[[ 81 -18  18  14]
 [ 86  37  -1  63]
 [ 75 -47  39  38]
 [ 70 -32  32   3]
 [ 84 -21  30  53]
 [ 56 -45  41  -8]
 [ 89   8  17  61]]
->
[[ 56 -45  41  -8]
 [ 75 -47  39  38]
 [ 70 -32  32   3]
 [ 84 -21  30  53]
 [ 81 -18  18  14]
 [ 89   8  17  61]
 [ 86  37  -1  63]]

[[ 16  11 -32]
 [-18  37  44]
 [-84 -26 -17]
 [  0 -26 -79]
 [ 49 -62  18]
 [ 25 -46   2]
 [ -5   9 -14]
 [-11  19  42]
 [ 18   3  24]
 [  0 -82  14]
 [ -6  -3  25]
 [ 11  13  20]]
->
[[-18  37  44]
 [-11  19  42]
 [ -6  -3  25]
 [ 18   3  24]
 [ 11  13  20]
 [ 49 -62  18]
 [  0 -82  14]
 [ 25 -46   2]
 [ -5   9 -14]
 [-84 -26 -17]
 [ 16  11 -32]
 [  0 -26 -79]]

[[-25 -21   6  26  11]
 [-66  59   9  31  -2]
 [ 18  22 -10  -4  55]
 [  4  12  23  60  27]
 [ -9  44  44  39  23]
 [ 29  -5  88  59   5]]
->
[[ 29  -5  88  59   5]
 [ -9  44  44  39  23]
 [  4  12  23  60  27]
 [-66  59   9  31  -2]
 [-25 -21   6  26  11]
 [ 18  22 -10  -4  55]]

[[-52  77  18  55 -41 -82]
 [-18  34 -26  -4  83   2]
 [ 30 -55 -34 -29  29  61]
 [-29 -50  -1 -18  52 -82]
 [-73  27  39  -8 -11  74]
 [ 27  35 -40 -24 -12   3]
 [ 57  54  45  22  47 -22]
 [-32 -53  -5  66 -15  25]
 [-23  43 -56 -60  42  63]
 [ 26 -73  61 -89 -14 -21]
 [  8 -32  37 -54 -53  45]
 [-50 -50 -44  -2 -62 -40]]
->
[[ 26 -73  61 -89 -14 -21]
 [ 57  54  45  22  47 -22]
 [-73  27  39  -8 -11  74]
 [  8 -32  37 -54 -53  45]
 [-52  77  18  55 -41 -82]
 [-29 -50  -1 -18  52 -82]
 [-32 -53  -5  66 -15  25]
 [-18  34 -26  -4  83   2]
 [ 30 -55 -34 -29  29  61]
 [ 27  35 -40 -24 -12   3]
 [-50 -50 -44  -2 -62 -40]
 [-23  43 -56 -60  42  63]]

[[ 25 -20  19  18 -11  33  -8  18 -28  -5 -35  14]
 [ 17  22  36  32 -12  32   5  36 -77  -7  -5  18]
 [ 10  29  -3 -20 -17  -4 -14  39  22   3  27  -1]]
->
[[ 17  22  36  32 -12  32   5  36 -77  -7  -5  18]
 [ 25 -20  19  18 -11  33  -8  18 -28  -5 -35  14]
 [ 10  29  -3 -20 -17  -4 -14  39  22   3  27  -1]]

[[-22  -1  33  42]
 [  6 -18 -23 -14]
 [  1  16  38   8]
 [-10  27 -14  -9]
 [-21  11 -75 -53]
 [ -5 -21  -5  -7]
 [ 11 -33  17  10]]
->
[[  1  16  38   8]
 [-22  -1  33  42]
 [ 11 -33  17  10]
 [ -5 -21  -5  -7]
 [-10  27 -14  -9]
 [  6 -18 -23 -14]
 [-21  11 -75 -53]]
---
[[-15 -17 -16  -4 -17 -23 -45  24   3 -12  78  15 -31 -32 -11  22]
 [ 36  -1  22  27  37   0  59  29  -7  26  -4   3  13  -8  49  21]
 [ -6  50  25 -35  27   4  19 -20   4   2  -2 -32 -33  36 -18  -7]
 [  7 -15  22  26  19  24  52 -32  15  30 -26  38  50  31  32  -5]
 [-31  34  21  24  41  15   9   1  37  -7 -85 -31  30  21  24  17]]
->
[[-15 -17 -16  -4 -17 -23 -45  24   3 -12  78  15 -31 -32 -11  22]
 [ -6  50  25 -35  27   4  19 -20   4   2  -2 -32 -33  36 -18  -7]
 [-31  34  21  24  41  15   9   1  37  -7 -85 -31  30  21  24  17]]

[[-49 -40  -1   6   9  37   5  -4]
 [  8   4   6   1   5  -7 -10  -4]
 [-48 -53   3   9  38  38  -6 -28]
 [ 83  84   3 -13 -53 -59   5  38]
 [-32 -19 -15   8  20   9  11  -9]
 [-70 -72 -13   4  62  29 -11 -50]
 [ 53  57 -27 -12 -50 -34  23  38]
 [ -5   9 -16   1 -19   8  24  19]
 [-22  -2 -29   3   0   7  36   9]
 [  4  16  12   5 -21  10   3  27]
 [-25 -28 -11   0   2  33  16   5]
 [-47 -56  18   2  25  39 -26 -24]]
->
[[-49 -40  -1   6   9  37   5  -4]
 [-48 -53   3   9  38  38  -6 -28]
 [-32 -19 -15   8  20   9  11  -9]
 [ 53  57 -27 -12 -50 -34  23  38]
 [-22  -2 -29   3   0   7  36   9]
 [-25 -28 -11   0   2  33  16   5]]

[[  3  -6  65]
 [-46 -94 -61]]
->
[[ 3 -6 65]]

[[ 20 -72  68 -52 -70 -47 -12   8  64 -71 -23  71  10  69 -12 -29]
 [ 10  81   1  52  32  74  52  34  50 -45 -32 -35  -5  66  47 -21]
 [-81  28 -80   9 -35  10  -5  57 -38  -9  69 -48 -35 -42  35 -23]]
->
[[ 20 -72  68 -52 -70 -47 -12   8  64 -71 -23  71  10  69 -12 -29]
 [-81  28 -80   9 -35  10  -5  57 -38  -9  69 -48 -35 -42  35 -23]]

[[ 37  31 -69 -50  24  37   2   4]
 [  9 -42   1  14   7  61 -71 -26]
 [-51 -37  27  16  39 -55  57  23]
 [ 32 -24  84 -19 -91 -26 -20 -33]
 [ 32  26   2  -1  29 -19  23  19]
 [  0 -67 -49 -16  69  41  52  21]
 [-13 -54  26 -96 -57  56  53  54]
 [-52  14 -54  14 -84   7 -21  54]
 [ 17  19 -44  42 -16 -62   5 -86]
 [ 54 -19 -14 -20 -17 -42   3  54]]
->
[[ 37  31 -69 -50  24  37   2   4]
 [-51 -37  27  16  39 -55  57  23]
 [ 32  26   2  -1  29 -19  23  19]
 [-13 -54  26 -96 -57  56  53  54]
 [ 17  19 -44  42 -16 -62   5 -86]]

[[ -15   45   -8   20  -13   46   28  104]
 [  13   42   -2   22   12 -103   68  -40]
 [  49   39  -28   29  -37   45  -22   95]
 [   5   19  -32  106   29  -48   44  -21]
 [  40   10   37  -44  -81   -5  -44  -60]
 [ -17  -12  -56  -38   71  -36   40  -67]]
->
[[-15  45  -8  20 -13  46  28 104]
 [ 49  39 -28  29 -37  45 -22  95]
 [ 40  10  37 -44 -81  -5 -44 -60]]

[[ 23  -6 -13 -88]
 [ 92  15 -63  28]
 [ 75   8 -41  12]
 [-15  -5  20 -58]
 [ 23  -2 -13 -89]
 [ 21  -3   1 -89]
 [ 29  -4 -17 -85]
 [ 69  13 -47  14]
 [ 25  13  -2 -84]
 [ 57  12 -50  15]
 [  6   8  -6   0]
 [ 19   6 -10   0]]
->
[[ 23  -6 -13 -88]
 [ 75   8 -41  12]
 [ 23  -2 -13 -89]
 [ 29  -4 -17 -85]
 [ 25  13  -2 -84]
 [  6   8  -6   0]]

[[  8  10  -2  -4   3  -3  11   1  -1]
 [ 15  25 -19 -26 -20  55  -3  12  12]
 [ -4   3   4  -3  12   4   3  -4   9]
 [ 27  24 -15  -9  -1  -7  12 -13   4]
 [ 67  58  89 -24  -6  52 -48 -18 -52]
 [ 13   6 -10  -1 -11  -4  -5  -2  -3]
 [ 16  23  -5  -5   4  -7  15 -18   4]
 [ -4  -4   4  -5   3   4  -5   3   7]
 [  6  -6  79   8  49   1 -52   4 -53]
 [ 10   1 -11  -2 -16   2 -10   1  -4]]
->
[[  8  10  -2  -4   3  -3  11   1  -1]
 [ -4   3   4  -3  12   4   3  -4   9]
 [ 67  58  89 -24  -6  52 -48 -18 -52]
 [ 16  23  -5  -5   4  -7  15 -18   4]
 [  6  -6  79   8  49   1 -52   4 -53]]

[[ 61  48  64  22 -32  51 -29  -7   1  63]
 [-24  -3 -16 -26   3  -8  13   2  -7 -13]
 [-10  17  -2 -17   1   0   7   8   8   6]
 [ 44  37  47  16 -54  27 -50 -18  -1  51]
 [ 26  14  45   8 -33  42  -6 -37 -36  31]
 [ 50  75   6 -84  38 -20 -41  11  74  55]]
->
[[ 61  48  64  22 -32  51 -29  -7   1  63]
 [-10  17  -2 -17   1   0   7   8   8   6]
 [ 26  14  45   8 -33  42  -6 -37 -36  31]]
